Each row is followed by roughly how far along a hidden order it lies, from 0 to 15. A new part has a new order.
In the rows, 128 means zero.
[132 133 134  95 116 120 119 119 120 117 103  97  94  88 106  91 108  90
 100  96  36  88  92 109 103  26   1  61 105  75  77  94  94 107  89  63
 111  83 122 111 108 122 111 132 113 116  99 124 126 121 124 122 125 128
 122 116 129 127 126 127 141 122 127 128 132 153 134 138 135 140 148 135
 146 162 151 191 152 160 158 175 168 155 163 158 145 176 175 201 157 174
 137 154 134 152 152 153 164 149 163 171 173 153 187 155 141 144 139 139
 141 170 139 136 143 131 128 130 127 125 128 120 117 115 114 118 114 124
  54  81 104  91 102 116  67 109  91  94  90 104  91  90  64 111 112 101
 105 110  13 105  95 103  61 106 115 114 111  89 103 111 125 128 132 130
 126 136 124 150 160 165 131 137 133 163 140 153 143 148 143 159 140 139
 139 139 137 167 147 139 137 133 153 157 137 136 137 136 139 132 124 131
 126 122 118 122 133 127 115 125 112 116 102 107 115 104 104 112 120 111
 102 108  74 109 106 112]
9
[132 131 127  88 115 116 114 105 120 123 105  97 109 103 115  98 114  82
  76  90  61  91 101  99 111  51   1  57 104  92  84  92 106 100  82  67
  96  78 106  97  99 119  87  99 102 113  98 119  34 109 123 117 122 123
 122 113 104  92  97 124  95 111 124 108 128 140 119 116 123 124 125 124
 133 137 123 142 137 128 144 149 111 138 155 144 129 175 152 175 149 157
 136 149 131 135 142 144 162 149 149 157 174 156 165 162 146 156 140 151
 160 210 170 162 165 159 185 150 148 234 179 172 175 151 153 146 139 145
 194 176 145 139 164 135 143 130 152 133 143 135 124 149 120 126 126 122
 120 119  54 111  74 110  31 113 121 114 102  41  65  99 121 118 102  67
 100 102  99  73  96  88 107 102 115  51 108  78 104  99  93  76 103  99
 118  98 111 131 103 124 102 109 106 124 120 128 133 129 126 125 128 134
 122 127 145 136 139 136 134 133 170 140 169 136 148 144 140 136 147 171
 149 145 174 143 141 136]
6
[128 133 122 119 136 121 122 118 124 122 109  96 113 122 110 111 109  96
 104 117  85  97  80 109 103  74   1  41 112  93  91  80 103 102  62  65
 100  70  97  58  96 118  85 100  83  80  55 108  62 114  96 102 120  98
 120 106  75  81  84 102  78 107 104 107 115 104 107 110 115 116 109 113
 111 102 107 105 126 108 125 113 125 126 123 119 127 143 123 124 120 133
 131 135 130 128 137 126 136 129 133 132 144 133 140 140 134 133 131 138
 152 167 149 153 150 149 165 141 140 206 162 159 154 147 150 143 143 139
 208 185 169 167 167 145 207 140 183 163 177 148 158 168 198 148 155 161
 150 148 255 150 213 149 213 153 148 150 188 205 198 159 136 137 156 185
 147 151 144 159 147 156 143 149 134 147 135 142 132 140 125 138 131 128
 122 128 120 113 126 124 114 120 115  96 104 109 106 110  99 105 104 110
  90  91  92 104 103 107  77 114  72 105  34  88  81 104 100 104  99  39
  94  99  58  85  90  99]
3
[131 122 130 100 123 118 121 118 124 127 109 109 111 113 117 114 121 102
 105 119  67  94  95 113 110  77  62  54 113  91  82  99 106 106  78  44
 101  73 105  77  88 120  89  99 103  88  64 112  88 106  96 105 119 102
 117 100  77  79  91 105  63 103  96  88 119  88  96  96 118 117  95 106
 108  93 109  75 114  99 133 121  79 107 111 108 115 125 103 111 118 123
 124 123 122 120 105 117 122 126 123 126 127 125 114 119 127 120 125 131
 141 157 121 138 136 122 138 133 139 172 150 144 145 128 130 135 131 137
 183 175 152 141 171 135 145 132 169 144 161 146 151 165 164 140 146 150
 144 141 255 155 200 151 173 144 147 145 214 240 242 174 138 144 169 165
 148 159 143 187 178 184 151 172 141 187 156 166 160 163 143 175 141 159
 143 145 145 183 154 148 157 137 165 159 140 146 152 140 144 143 136 141
 134 135 138 129 133 135 115 123 137 128 125 110 112 120 117 124 131 110
 117 123  82 104 102 104]
1
[129 139 128 111 125 117 120 121 122 122 113 113  92  93 105  92 104  96
  79 101  50  88 102 105 110  62  41  47 113  90  89  84 100 108  92  37
 106  70 107 105  91 123 111 105 101 111 107 113 106 120 117 111 131 118
 119 112 128 109  91 105 124 118 117 113 125 127 112 122 124 132 131 124
 133 136 134 120 143 141 138 137 135 133 146 145 125 143 150 166 155 148
 134 155 133 150 133 145 152 147 147 158 189 160 203 160 147 148 142 152
 156 201 175 153 175 159 187 150 153 227 165 173 161 160 152 145 140 141
 184 162 146 143 157 132 154 131 149 126 124 134 121 142 115 123 121 120
 124 134  60 111  70 113  78 101 112 104  92   4  38  94 116 119 108  79
 104 100  95  91  94  98 106  96 116  51 111  84 104  92 105  83 109 101
 115 105 114 114 106 124 115 117 110 123 124 127 137 131 132 130 130 132
 144 136 151 143 139 137 136 134 171 137 172 149 149 142 142 134 154 184
 148 135 153 152 133 133]
6
[130 139 131 106 112 117 125 122 121 119 115  99  97  92 106  98 102  96
  87  96  63  89  93 108 108  51  34  78 114  75  96  94  96  98  89  66
 110  75 107 102 111 122 106 109 109 107 117 119 112 121 127 117 124 118
 122 109 118 121 112 118 133 125 120 125 127 143 124 126 131 135 135 126
 137 141 143 157 149 141 136 159 150 148 154 158 136 170 172 193 151 154
 140 158 135 150 151 150 164 147 158 166 210 153 228 170 148 156 141 148
 149 179 164 143 165 151 169 139 139 191 155 147 139 150 139 130 127 131
 121 109 120 114 128 124 113 119 115 109  90 115 100 105  59 114 110 101
 108 109   1  99  66 102  44  96 107 105  87  24  48  88 118 121 114  87
 103 110 108 105 124 125 115 109 125 123 123 127 133 128 130 138 133 136
 132 131 138 156 144 135 139 142 154 157 140 146 153 148 143 139 140 142
 148 146 151 136 138 137 134 133 146 129 144 127 133 127 121 119 134 136
 120 113 101 120 120 115]
8
[131 135 133 102 124 121 118 119 121 115 107  96  91  92 104 103 102  85
 107 103  35  93  92 114 112  33  59  80 106  82  80  94  98 105  93  67
 118  79 118 108 114 125 117 112 106 119 118 125 122 110 117 122 126 134
 124 121 136 133 129 125 140 132 134 130 132 146 140 138 136 145 159 138
 143 174 149 184 151 174 152 181 184 151 158 169 148 168 189 196 164 163
 136 155 136 153 153 150 160 146 149 158 176 149 203 156 136 137 134 136
 135 144 125 131 129 120 127 131 126  90 112 113  99 106 101 111 109 116
  30  63  99  90  96 113  60 109 101  94  79 103  93  89  66 115 116 108
 110 113  52 121 113 113  94 117 120 120 130 119 136 117 127 133 146 144
 129 137 134 151 162 164 133 141 136 182 141 149 140 151 143 152 139 139
 132 131 132 146 134 134 130 132 130 138 111 124 120 124 127 120 116 118
 120 115 111 127 130 116 110 124 102 113  93 109 113 104 104 111 121 111
 102 111  71 110 110 119]
9
[128 127 129 114 133 121 123 120 125 125 110 115 101 110 113  98 113 111
 108 116  49  98  96 114 111  72  48  34 115  99  84  86  94 115  80  38
 110  74 100  81  95 121 103 101  95  88  78 106  73 107  95 107 121 103
 117  96  82  83  78  92  81 102 103  98 118  86  88 102 113 117 106 105
 113 103 121  74 123 115 116 115 103 108 106 113 116 111 117 114 126 119
 123 133 126 127 110 130 117 129 127 132 151 136 120 132 129 124 130 135
 141 160 135 133 153 134 146 139 142 172 145 147 138 151 134 147 135 136
 182 171 160 151 170 139 160 131 173 152 152 150 156 170 191 143 148 157
 151 147 241 161 193 153 217 151 146 141 182 229 237 163 134 145 178 167
 147 161 143 180 173 168 145 153 141 186 148 162 155 157 138 148 136 144
 129 133 140 154 140 139 138 136 136 142 123 134 136 124 119 126 103 125
 124 114 116 126 117 119  93 118 112 111  81  93 105  97 101 114 119  92
 103  84  64  85  89  95]
2
[128 141 128 115 125 118 124 125 124 121 114 111 100  94 108  89 106 101
  78 106  50  96  96 109 110  53  53  65 112  99  90  84 102 111  95  40
 107  65  99 104 107 123 107 111  97 112 122 115 103 119 115 113 121 117
 119 107 123 112  95 103 132 118 119 113 126 127 110 123 123 129 132 124
 128 138 134 112 141 142 134 139 130 134 143 148 124 146 155 163 171 146
 135 153 134 147 140 147 152 149 156 155 188 161 212 173 145 154 141 153
 154 193 170 156 184 160 180 152 151 224 158 171 159 165 156 144 135 139
 175 155 147 141 158 134 150 132 150 131 120 133 118 140 114 124 122 124
 124 118  65 111  65 115  79  98 110  79  92  11  46  88 114 120 109  74
  95 100  99  95  98 106 107  89 120  62 115  87 108  87 106  74 108 100
 113 108 117 118 119 122 113 123 106 124 121 131 140 136 123 123 131 134
 148 138 150 147 140 138 131 136 171 136 175 139 146 142 142 131 150 189
 150 130 148 149 130 131]
6
[130 132 131 110 124 119 114 121 121 116 109 109  77 100 104  93 102 101
 101 109  37  89 102 114 107  48  47  59 106  91  92  97  94 110 106  89
 121  86 113 109 121 126 115 118 118 130 118 123 128 119 118 126 127 143
 127 134 142 155 145 132 144 134 134 148 135 145 147 152 141 152 161 144
 156 183 152 180 161 182 158 193 190 149 159 159 147 171 187 186 165 173
 138 154 136 146 146 147 155 142 140 148 160 146 159 143 124 125 132 127
 128 122 100 121 109 110  80 120 122  33  88  98  81 100  86 107 105 114
  26  57  96  94  98 113  67 117  83 101  95 113 105 101 100 118 124 115
 122 119 136 136 129 133 157 128 127 135 155 154 182 138 128 135 152 160
 134 144 129 170 161 165 137 133 136 154 137 130 132 145 131 129 127 123
 122 121 123 117 119 125 113 113 101 116 114 109 111 111 111 110 106 113
 100 101 107 122 128 114 110 123 108 117  89 115 135 109 112 122 129 135
 117 124  86 123 118 124]
10
[131 128 125 100 112 113 111 113 119 109  92  75  79  82 103 104 102  91
  94 110  76  98 100 118 117  90  77  99 119 119 114 123 101 129 123 140
 129 135 139 149 139 131 141 155 148 188 151 149 179 155 159 153 136 166
 140 175 185 194 199 161 169 139 156 147 140 157 149 133 132 128 111 117
 125  93 116  91  92  77 116  76  55  80 105  91 103  76  69  87 109 109
 121 106 124 123 115 127 130 132 134 141 171 141 169 157 132 143 137 134
 157 167 147 147 141 132 129 132 128 117 129 114 122 111 108 117 114 121
  65  81 112 104 110 123  91 110  99 114 108 121 114 118 109 126 126 124
 127 125 133 124 140 128 143 134 128 138 160 173 200 155 136 137 154 167
 149 154 142 186 178 174 153 174 140 197 150 171 144 158 147 167 141 143
 133 137 123 141 118 131 116 113  92  98  98  87  85  96  85  79  94  95
  48  71  76  92  99  99  90 115  73 113  63  85 123 122 115 130 131 142
 130 145 165 163 148 148]
15
[130 128 131 105 119 118 124 125 125 127 113 111 110 105 112 119 117 100
 103 111  91 102  92 112 110  73  41  59 114  87  87  91 101 105  90  51
 105  82 103  77  95 117  93  99  94  87  75 113  81 100  95  97 119  94
 115 101  69  77  86 102  74 106  90  96 117  80  91  98 112 108  94 104
 107  89 113  63 112  88 116  94  78 108 107 114 115 111  99 103 115 119
 123 126 123 118 107 119 136 119 123 120 126 120 103 118 123 120 126 131
 132 143 117 132 131 130 150 131 131 151 135 137 133 131 129 137 129 129
 149 160 146 142 145 135 157 133 152 134 155 141 150 148 160 139 137 146
 166 138 216 149 191 153 199 145 143 140 175 213 218 165 136 143 164 171
 151 160 135 183 178 178 151 168 142 197 155 167 162 162 151 167 151 172
 147 152 153 185 166 151 163 150 181 184 152 159 168 151 145 166 148 153
 156 157 157 142 140 140 140 132 164 144 152 130 138 144 132 137 145 144
 134 133 120 124 120 114]
0
